Here is a tiny trained network, its code and every weight. The questions are about switching its units off for an input and a target symbol, where a switched-off unit gives its printed mean instead of its output.

import numpy as np


def w(rows, s, z=0):
    codes = np.array(rows[::2]) - 128.0
    scale = np.full(codes.shape[1], s)
    scale[-1] = z or s
    return codes * scale


def norm(h):
    return h / np.sqrt((h * h).mean(-1, keepdims=True) + 1e-5)


def f(y):
    return y / 2 * (1 + np.tanh(0.7978845608 * (y + 0.044715 * y**3)))


def softmax(a):
    e = np.exp(a - a.max(-1, keepdims=True))
    return e / e.sum(-1, keepdims=True)


def log_softmax(a):
    a = a - a.max(-1, keepdims=True)
    return a - np.log(np.exp(a).sum(-1, keepdims=True))


def net(x, mask):
    ids = ['αβγδεζθλξπσψω'.index(c) for c in x.split()]
    T = len(ids)
    res = E[ids] + P[:T]
    q, k, v = (norm(res) @ M[0].T for M in (Q, K, V))
    z = softmax(np.where(np.tri(T) > 0, q @ k.T / 3**0.5, -1e9)) @ v
    res = res + np.where(mask[0], z, O[0][:, -1]) @ O[0][:, :-1]
    y = f(norm(res) @ A[0][:, :-1].T + A[0][:, -1])
    res = res + np.where(mask[1:13], y, B[0][:, -1]) @ B[0][:, :-1]
    return log_softmax(norm(res)[-1] @ U[:, :-1].T + U[:, -1])


Q, K, V, O, A, B = {}, {}, {}, {}, {}, {}
E = w([
[81,176,116,129,107],'α',
[103,139,139,79,173],'β',
[71,108,56,120,180],'γ',
[80,164,127,108,127],'δ',
[183,139,187,4,170],'ε',
[144,112,145,106,177],'ζ',
[205,122,167,183,157],'θ',
[104,133,122,173,103],'λ',
[157,52,139,175,119],'ξ',
[114,99,108,182,111],'π',
[106,135,108,23,178],'σ',
[136,189,152,93,86],'ψ',
[123,174,189,142,88],'ω',
],0.018)
P = w([
[87,54,168,140,124],'0',
[157,157,111,98,81],'1',
[41,207,121,168,147],'2',
[101,72,168,126,123],'3',
[177,156,92,128,90],'4',
[6,165,165,206,189],'5',
[104,79,167,125,107],'6',
[175,150,80,138,97],'7',
[83,206,124,149,188],'8',
[106,83,168,130,108],'9',
[178,149,80,144,107],'10',
[85,196,113,162,189],'11',
[108,91,165,129,109],'12',
[184,159,86,121,107],'13',
],0.015)
Q[0] = w([
[94,211,162,193,193],'h1',
[254,160,80,114,173],'h1',
[184,127,81,118,56],'h1',
],0.0098)
K[0] = w([
[254,175,39,228,165],'h1',
[132,143,161,187,82],'h1',
[89,203,211,145,47],'h1',
],0.0077)
V[0] = w([
[95,187,144,56,209],'h1',
[87,70,87,132,2],'h1',
[177,95,33,59,209],'h1',
],0.0073)
O[0] = w([
[133,214,137,134,48,254],'h1',
[199,154,36,186,254,191],'h1',
[128,94,48,132,125,54],'h1',
],0.0087,0.001)
A[0] = w([
[208,29,14,126,87,174],'n1',
[16,100,56,66,176,182],'n2',
[142,150,29,75,99,34],'n3',
[70,192,106,46,188,191],'n4',
[203,128,123,67,81,201],'n5',
[229,140,5,140,69,84],'n6',
[44,199,165,166,232,5],'n7',
[147,106,101,54,78,20],'n8',
[112,153,19,138,120,169],'n9',
[191,35,113,191,136,67],'n10',
[94,61,207,187,143,38],'n11',
[135,76,155,87,71,131],'n12',
],0.011,0.0029)
B[0] = w([
[102,111,215,67,157,164],'n1',
[176,150,160,143,71,240],'n2',
[76,87,42,223,163,153],'n3',
[100,118,164,206,83,255],'n4',
[152,57,72,187,161,173],'n5',
[122,148,76,127,222,174],'n6',
[11,147,23,190,206,208],'n7',
[208,94,39,176,191,138],'n8',
[84,99,191,170,169,181],'n9',
[160,109,121,102,75,169],'n10',
[92,254,92,149,134,168],'n11',
[101,182,53,27,113,158],'n12',
],0.0078,0.0076)
U = w([
[181,41,27,207,201,135],'α',
[143,94,117,68,151,254],'β',
[99,219,56,21,135,165],'γ',
[161,202,66,141,183,96],'δ',
[100,171,156,132,122,37],'ε',
[101,81,188,134,165,87],'ζ',
[225,219,201,217,86,173],'θ',
[179,97,82,185,1,181],'λ',
[96,178,121,166,135,58],'ξ',
[144,112,112,149,249,113],'π',
[230,196,26,199,166,108],'σ',
[155,221,132,142,216,68],'ψ',
[79,50,239,195,59,108],'ω',
],0.0097,0.0087)

Each question gives the input, a string of symbols that net reads in full, and the target symbol t.
The units are the heads (3 rows each of Q, K, V and O) and the neurons (one row each of A and B). Each row of codes is followed by its name. A weight is (code - 128) times the scale printed after its matrix; where a second scale follows, it is the last column's (O, A, B and U).
mask holds one flag per unit, heads first, then neurons. A switched-off unit (its flag False) gives its mean, the last column of its rows in O or B, instead of its output. The means were averaged over made-up inputs and are rounded, as every weight is.
A unit's drop is (log p(t) with every unit on - log p(t) with that unit switched off) / (log p(t) with every unit on - log p(t) with every unit switched off).
The circuit of an input: a set's keep is (log p(t) with only the set's units on - log p(t) with every unit switched off) / (log p(t) with every unit on - log p(t) with every unit switched off). Starting from the 12 units with the biggest drops (on a tie, the unit counted first), units are removed one at a time, each time the one whose removal leaves the highest keep (on an exact tie, the one counted first), for as long as the keep stays at least 0.8.
units of the circuit, in order: the units of the circuit, biggest drop first
most important unit: the unit with the biggest drop
top k neurons: the k neurons with the biggest drops, biggest first
drop of u: that unit's drop, to one decimal
input λ π β δ π γ ξ ξ ψ ε θ γ σ δ, target α: most important unit => n3
input δ ζ λ ε λ ζ ξ ψ ξ δ, target γ: units of the circuit, in order => (n12 h1)
input δ σ α α, target λ: units of the circuit, in order => (h1 n7)
input ξ ω ζ ξ σ ζ ψ, target γ: top 4 neurons => (n12 n4 n2 n9)
input α σ π ζ β θ σ ω δ α, target λ: units of the circuit, in order => (h1 n1)
input δ ζ σ β ζ σ ζ θ θ ψ ε ξ β ψ, target σ: top 2 neurons => (n5 n6)
input ξ ξ ε λ, target γ: top 2 neurons => (n12 n4)
input σ θ σ σ ζ, target α: top 2 neurons => (n5 n8)
input β ζ ω ψ β, target θ: units of the circuit, in order => (h1 n7)
input δ ω ψ θ ζ σ, target ω: units of the circuit, in order => (h1 n4)
input σ γ ω π ε δ σ ξ π ψ, target λ: top 2 neurons => (n5 n7)
input ζ ε ω σ σ ω ω ξ, target θ: top 3 neurons => (n7 n11 n1)
input σ γ ε σ λ ζ γ ε π λ λ, target π: top 2 neurons => (n6 n1)
input ω ψ ε ζ, target γ: most important unit => n12
input θ ω α π θ δ θ ξ, target β: top 2 neurons => (n1 n4)
input ζ ζ β ψ, target γ: drop of n7 => -0.2
input σ σ θ ξ ε α ε α σ π α σ δ, target λ: drop of n6 => 0.1
input σ λ ω α ω π σ σ δ α σ δ λ σ, target α: drop of n3 => 0.2
